Below are the code and all the weights of a small trained network. Each question names an input and a class and asks about switching units off, where a switched-off unit gives its printed mean instead of its output.

import numpy as np


def w(rows, s, z=0):
    codes = np.array(rows[::2]) - 128.0
    scale = np.full(codes.shape[1], s)
    scale[-1] = z or s
    return codes * scale


def f(y):
    return y / 2 * (1 + np.tanh(0.7978845608 * (y + 0.044715 * y**3)))


def log_softmax(a):
    a = a - a.max(-1, keepdims=True)
    return a - np.log(np.exp(a).sum(-1, keepdims=True))


def net(x, mask):
    res = np.array(x, float).reshape(1, 6) / 4 @ E
    y = f(res @ A[0][:, :-1].T + A[0][:, -1])
    res = res + np.where(mask, y, B[0][:, -1]) @ B[0][:, :-1]
    return log_softmax(res[-1] @ U[:, :-1].T + U[:, -1])


A, B = {}, {}
E = w([
[68,73,151,132,207,80,114,162,161,190],'x0',
[142,132,141,165,166,183,171,64,87,175],'x1',
[110,137,167,49,249,170,65,147,124,71],'x2',
[134,37,123,136,121,195,206,130,202,75],'x3',
[116,54,62,81,182,165,142,165,62,90],'x4',
[108,57,148,100,102,197,168,79,136,135],'x5',
],0.011)
A[0] = w([
[83,150,136,87,207,126,53,165,97,145,176],'N0',
[150,170,127,151,135,135,132,119,102,89,153],'N1',
[65,172,164,190,88,21,158,161,173,177,253],'N2',
[163,195,28,107,104,58,87,183,115,132,167],'N3',
[110,138,126,163,183,114,84,121,161,186,120],'N4',
[151,222,128,150,11,74,95,159,167,156,169],'N5',
[50,151,154,40,225,117,57,150,82,138,154],'N6',
[110,50,122,134,137,172,151,132,171,152,118],'N7',
[32,94,131,159,126,18,165,125,152,157,171],'N8',
[174,192,117,173,92,137,134,66,63,179,136],'N9',
[70,144,163,194,177,76,111,148,143,199,224],'N10',
[107,2,77,117,92,119,200,100,132,156,151],'N11',
[56,77,81,166,117,173,208,154,109,133,92],'N12',
[98,138,140,106,79,136,128,106,151,127,42],'N13',
[78,132,193,81,99,117,86,33,180,156,153],'N14',
[120,93,123,99,211,177,125,118,121,143,98],'N15',
],0.011,0.0047)
B[0] = w([
[157,89,162,94,119,137,71,183,106,113,225],'N0',
[124,129,100,157,95,110,135,108,115,122,158],'N1',
[162,103,93,109,131,126,54,124,95,86,242],'N2',
[201,163,98,104,134,169,190,93,95,202,211],'N3',
[123,83,138,149,127,81,73,104,136,129,171],'N4',
[124,72,139,158,13,81,56,141,203,118,246],'N5',
[72,51,166,158,140,122,100,246,155,60,250],'N6',
[173,164,100,121,186,166,103,117,59,135,213],'N7',
[166,127,87,137,163,105,63,136,79,135,200],'N8',
[214,171,88,163,65,120,156,55,137,208,209],'N9',
[163,106,108,158,119,83,14,116,104,64,209],'N10',
[152,140,156,60,159,172,180,177,108,136,247],'N11',
[123,113,171,91,160,155,157,149,103,143,208],'N12',
[139,104,157,104,140,142,143,140,147,118,141],'N13',
[145,110,134,118,95,153,167,118,156,213,188],'N14',
[122,89,169,134,103,80,101,137,173,111,201],'N15',
],0.012,0.016)
U = w([
[84,148,118,128,147,130,135,105,144,110,108],'0',
[1,171,103,140,144,73,120,111,102,183,11],'1',
[121,143,154,98,118,147,188,133,135,173,139],'2',
[109,94,150,137,110,94,95,160,154,91,130],'3',
[112,188,138,171,130,101,150,90,106,129,88],'4',
[126,126,140,91,172,140,134,164,80,129,133],'5',
[149,144,108,136,113,108,118,89,118,155,167],'6',
],0.021,0.011)

Each question gives the input, the list of numbers given to net, and the class t.
The units are the neurons (one row each of A and B). Each row of codes is followed by its name. A weight is (code - 128) times the scale printed after its matrix; where a second scale follows, it is the last column's (A, B and U).
mask holds one flag per neuron, in row order. A switched-off neuron (its flag False) gives its mean, the last column of its row in B, instead of its output. The means were averaged over made-up inputs and are rounded, as every weight is.
A unit's drop is (log p(t) with every unit on - log p(t) with that unit switched off) / (log p(t) with every unit on - log p(t) with every unit switched off).
The circuit of an input: a set's keep is (log p(t) with only the set's units on - log p(t) with every unit switched off) / (log p(t) with every unit on - log p(t) with every unit switched off). Starting from the 12 units with the biggest drops (on a tie, the unit counted first), units are removed one at a time, each time the one whose removal leaves the highest keep (on an exact tie, the one counted first), for as long as the keep stays at least 0.8.
circuit, biggest first: the units of the circuit, biggest drop first
unit that matters most: the unit with the biggest drop
top k neurons: the k neurons with the biggest drops, biggest first
drop of u: that unit's drop, to one decimal
input [-1,7,-1,1,-6,-4], class 6: circuit, biggest first -> [N9]
input [5,2,-4,-2,-6,-8], class 6: top 2 neurons -> [N6 N3]
input [-7,5,6,-1,-8,7], class 2: top 2 neurons -> [N10 N14]
input [-3,7,6,7,-3,3], class 2: circuit, biggest first -> [N2 N10]
input [-7,4,6,2,-4,3], class 2: circuit, biggest first -> [N10 N2]
input [0,8,-1,-3,1,5], class 2: top 2 neurons -> [N2 N10]
input [2,3,-1,-2,-2,-5], class 6: top 2 neurons -> [N6 N9]
input [-5,2,-8,2,-1,4], class 2: top 2 neurons -> [N11 N10]
input [8,1,6,2,6,2], class 3: top 2 neurons -> [N6 N15]
input [-3,7,-2,2,5,4], class 2: top 3 neurons -> [N2 N6 N10]
input [-2,6,1,3,-8,4], class 2: top 3 neurons -> [N10 N14 N8]
input [3,7,-3,0,-4,-7], class 6: top 2 neurons -> [N9 N6]
input [-2,-7,-1,-8,-2,1], class 6: top 3 neurons -> [N3 N9 N15]
input [-2,-8,-8,-4,7,-4], class 6: unit that matters most -> N3
input [2,-5,-4,-6,7,2], class 5: drop of N14 -> 0.0
input [4,3,-8,-3,6,-3], class 6: top 2 neurons -> [N6 N9]
input [8,-8,-1,6,3,-6], class 5: drop of N5 -> 0.5
input [3,8,4,8,-5,8], class 2: drop of N10 -> 0.2
